Here is a tiny trained network, its code and every weight. The questions are about switching its units off for an input and a target symbol, where a switched-off unit gives its printed mean instead of its output.

import numpy as np


def w(rows, s, z=0):
    codes = np.array(rows[::2]) - 128.0
    scale = np.full(codes.shape[1], s)
    scale[-1] = z or s
    return codes * scale


def norm(h):
    return h / np.sqrt((h * h).mean(-1, keepdims=True) + 1e-5)


def f(y):
    return y / 2 * (1 + np.tanh(0.7978845608 * (y + 0.044715 * y**3)))


def softmax(a):
    e = np.exp(a - a.max(-1, keepdims=True))
    return e / e.sum(-1, keepdims=True)


def log_softmax(a):
    a = a - a.max(-1, keepdims=True)
    return a - np.log(np.exp(a).sum(-1, keepdims=True))


def net(x, mask):
    ids = ['ΘΛΩδζμξπτ'.index(c) for c in x.split()]
    T = len(ids)
    res = E[ids] + P[:T]
    u = 0
    for l in range(3):
        r = norm(res)
        for j in range(2):
            rows = slice(4 * j, 4 * j + 4)
            q, k, v = (r @ M[l][rows].T for M in (Q, K, V))
            z = softmax(np.where(np.tri(T) > 0, q @ k.T / 4**0.5, -1e9)) @ v
            o = O[l][rows]
            res = res + np.where(mask[u + j], z, o[:, -1]) @ o[:, :-1]
        u += 2
        y = f(norm(res) @ A[l][:, :-1].T + A[l][:, -1])
        res = res + np.where(mask[u : u + 4], y, B[l][:, -1]) @ B[l][:, :-1]
        u += 4
    return log_softmax(norm(res)[-1] @ U[:, :-1].T + U[:, -1])


Q, K, V, O, A, B = {}, {}, {}, {}, {}, {}
E = w([
[152,119,112],'Θ',
[105,133,137],'Λ',
[154,124,113],'Ω',
[55,138,123],'δ',
[105,131,138],'ζ',
[95,137,139],'μ',
[112,127,136],'ξ',
[190,181,116],'π',
[84,117,2],'τ',
],0.0044)
P = w([
[79,87,104],'0',
[73,133,96],'1',
[96,125,121],'2',
[85,111,163],'3',
[127,69,188],'4',
[138,26,179],'5',
[163,1,187],'6',
],0.00083)
Q[0] = w([
[117,137,146],'0.h0',
[156,76,180],'0.h0',
[162,234,73],'0.h0',
[121,49,165],'0.h0',
[96,200,143],'0.h1',
[150,3,124],'0.h1',
[172,36,115],'0.h1',
[111,190,140],'0.h1',
],0.0047)
K[0] = w([
[99,152,109],'0.h0',
[134,148,176],'0.h0',
[175,119,3],'0.h0',
[102,128,207],'0.h0',
[67,164,175],'0.h1',
[182,79,39],'0.h1',
[151,43,66],'0.h1',
[91,141,193],'0.h1',
],0.0053)
V[0] = w([
[151,7,124],'0.h0',
[176,109,144],'0.h0',
[128,32,170],'0.h0',
[106,212,208],'0.h0',
[37,136,66],'0.h1',
[136,31,185],'0.h1',
[57,80,83],'0.h1',
[128,140,122],'0.h1',
],0.0017)
O[0] = w([
[83,172,164,101],'0.h0',
[98,168,174,66],'0.h0',
[130,194,118,96],'0.h0',
[6,204,162,102],'0.h0',
[134,65,200,253],'0.h1',
[44,157,113,74],'0.h1',
[89,131,170,223],'0.h1',
[141,134,123,133],'0.h1',
],0.0014,0.0007)
A[0] = w([
[75,115,107,72],'0.n0',
[125,101,109,56],'0.n1',
[92,143,93,177],'0.n2',
[254,159,98,253],'0.n3',
],0.0029,0.00059)
B[0] = w([
[167,91,140,156],'0.n0',
[124,180,153,116],'0.n1',
[162,62,158,167],'0.n2',
[4,86,176,255],'0.n3',
],0.0014,0.00076)
Q[1] = w([
[2,190,124],'1.h0',
[206,58,26],'1.h0',
[69,208,226],'1.h0',
[5,133,157],'1.h0',
[196,86,232],'1.h1',
[48,113,45],'1.h1',
[166,209,173],'1.h1',
[133,156,58],'1.h1',
],0.0036)
K[1] = w([
[2,174,160],'1.h0',
[182,48,74],'1.h0',
[73,216,115],'1.h0',
[48,146,180],'1.h0',
[108,21,178],'1.h1',
[141,217,115],'1.h1',
[152,61,70],'1.h1',
[128,171,83],'1.h1',
],0.0044)
V[1] = w([
[52,148,106],'1.h0',
[148,93,219],'1.h0',
[208,73,63],'1.h0',
[247,102,140],'1.h0',
[226,148,119],'1.h1',
[199,48,244],'1.h1',
[89,209,241],'1.h1',
[200,89,251],'1.h1',
],0.0021)
O[1] = w([
[190,110,127,210],'1.h0',
[83,176,111,100],'1.h0',
[87,120,210,96],'1.h0',
[67,211,174,2],'1.h0',
[167,153,66,3],'1.h1',
[62,213,112,52],'1.h1',
[163,169,178,80],'1.h1',
[81,255,58,22],'1.h1',
],0.0023,0.00082)
A[1] = w([
[88,137,35,172],'1.n0',
[109,99,19,154],'1.n1',
[198,244,185,248],'1.n2',
[252,40,221,156],'1.n3',
],0.0028,0.0014)
B[1] = w([
[194,119,177,140],'1.n0',
[174,134,195,162],'1.n1',
[171,12,200,139],'1.n2',
[5,117,114,253],'1.n3',
],0.0027,0.0016)
Q[2] = w([
[89,98,87],'2.h0',
[2,120,134],'2.h0',
[39,98,121],'2.h0',
[111,116,53],'2.h0',
[190,196,63],'2.h1',
[150,197,71],'2.h1',
[171,217,29],'2.h1',
[139,193,4],'2.h1',
],0.0059)
K[2] = w([
[188,55,234],'2.h0',
[122,68,253],'2.h0',
[131,74,246],'2.h0',
[191,139,184],'2.h0',
[135,118,222],'2.h1',
[101,107,241],'2.h1',
[174,113,217],'2.h1',
[156,55,185],'2.h1',
],0.0053)
V[2] = w([
[150,144,129],'2.h0',
[173,92,172],'2.h0',
[199,81,209],'2.h0',
[47,156,78],'2.h0',
[42,68,234],'2.h1',
[96,115,39],'2.h1',
[136,84,3],'2.h1',
[96,112,193],'2.h1',
],0.0033)
O[2] = w([
[133,108,144,92],'2.h0',
[211,137,175,139],'2.h0',
[190,149,207,133],'2.h0',
[77,142,69,154],'2.h0',
[144,148,180,253],'2.h1',
[181,135,104,197],'2.h1',
[172,158,46,209],'2.h1',
[148,180,252,160],'2.h1',
],0.003,0.0024)
A[2] = w([
[216,132,114,52],'2.n0',
[142,252,121,248],'2.n1',
[183,34,162,139],'2.n2',
[185,86,90,235],'2.n3',
],0.004,0.0014)
B[2] = w([
[37,96,96,100],'2.n0',
[137,253,78,191],'2.n1',
[151,146,98,228],'2.n2',
[169,131,149,254],'2.n3',
],0.0031,0.00083)
U = w([
[147,186,81,68],'Θ',
[85,132,129,31],'Λ',
[141,201,83,124],'Ω',
[93,37,186,91],'δ',
[78,136,136,95],'ζ',
[80,102,158,66],'μ',
[86,160,112,95],'ξ',
[245,130,201,247],'π',
[188,51,19,252],'τ',
],0.012,0.0026)

Each question gives the input, a string of symbols that net reads in full, and the target symbol t.
The units are the heads (4 rows each of Q, K, V and O) and the neurons (one row each of A and B). Each row of codes is followed by its name. A weight is (code - 128) times the scale printed after its matrix; where a second scale follows, it is the last column's (O, A, B and U).
mask holds one flag per unit, layer by layer, with each layer's heads first. A switched-off unit (its flag False) gives its mean, the last column of its rows in O or B, instead of its output. The means were averaged over made-up inputs and are rounded, as every weight is.
A unit's drop is (log p(t) with every unit on - log p(t) with that unit switched off) / (log p(t) with every unit on - log p(t) with every unit switched off).
The circuit of an input: a set's keep is (log p(t) with only the set's units on - log p(t) with every unit switched off) / (log p(t) with every unit on - log p(t) with every unit switched off). Starting from the 12 units with the biggest drops (on a tie, the unit counted first), units are removed one at a time, each time the one whose removal leaves the highest keep (on an exact tie, the one counted first), for as long as the keep stays at least 0.8.
units of the circuit, in order: the units of the circuit, biggest drop first
unit that matters most: the unit with the biggest drop
top k neurons: the k neurons with the biggest drops, biggest first
k most important neurons of layer l: the k neurons of layer l with the biggest drops, biggest first
which heads matter: for each layer, one digit per head in row order, 1 if its drop is at least 0.15 and else 0, layers parted by /
drop when u is switched off: that unit's drop, to one decimal
input τ τ τ Ω τ Ω ξ, target τ: units of the circuit, in order	2.h1
input τ ζ δ, target τ: which heads matter	00 / 10 / 01
input τ π τ ξ τ δ, target τ: which heads matter	00 / 00 / 01
input π π Λ π ξ Λ, target π: which heads matter	00 / 10 / 11
input τ μ ξ π δ ζ Ω, target δ: units of the circuit, in order	1.n3, 1.h0
input π δ δ Θ, target δ: which heads matter	00 / 01 / 00
input μ δ δ Ω, target δ: units of the circuit, in order	1.n3, 0.n3
input Θ τ Ω δ Θ π δ, target π: top 2 neurons	1.n3, 1.n2
input τ δ π π π Ω Λ, target π: which heads matter	00 / 00 / 10
input Λ ζ π π μ, target π: which heads matter	00 / 10 / 10
input π Λ δ, target π: units of the circuit, in order	1.h0, 1.n2, 2.h0, 1.n3
input δ Θ δ, target δ: which heads matter	00 / 11 / 01
input Ω Θ Λ, target Ω: which heads matter	11 / 11 / 00
input ξ Ω π ζ μ, target π: units of the circuit, in order	0.n3, 2.h0
input τ ξ Ω τ π π, target τ: top 2 neurons	1.n2, 2.n0
input ζ Θ π Ω Ω τ ζ, target Ω: unit that matters most	1.h1
input δ δ δ, target δ: units of the circuit, in order	1.h1, 1.h0
input Θ Ω ξ ξ, target Ω: top 2 neurons	1.n2, 0.n3
input τ π μ, target τ: top 2 neurons	2.n0, 2.n2
input Ω Λ π τ Λ μ, target τ: most important neuron of layer 2	2.n1
input Ω Λ Λ, target Ω: top 2 neurons	1.n2, 0.n3
input Λ τ π ζ, target τ: top 3 neurons	2.n2, 2.n0, 2.n1
input π τ π, target τ: drop when 0.h1 is switched off	0.0
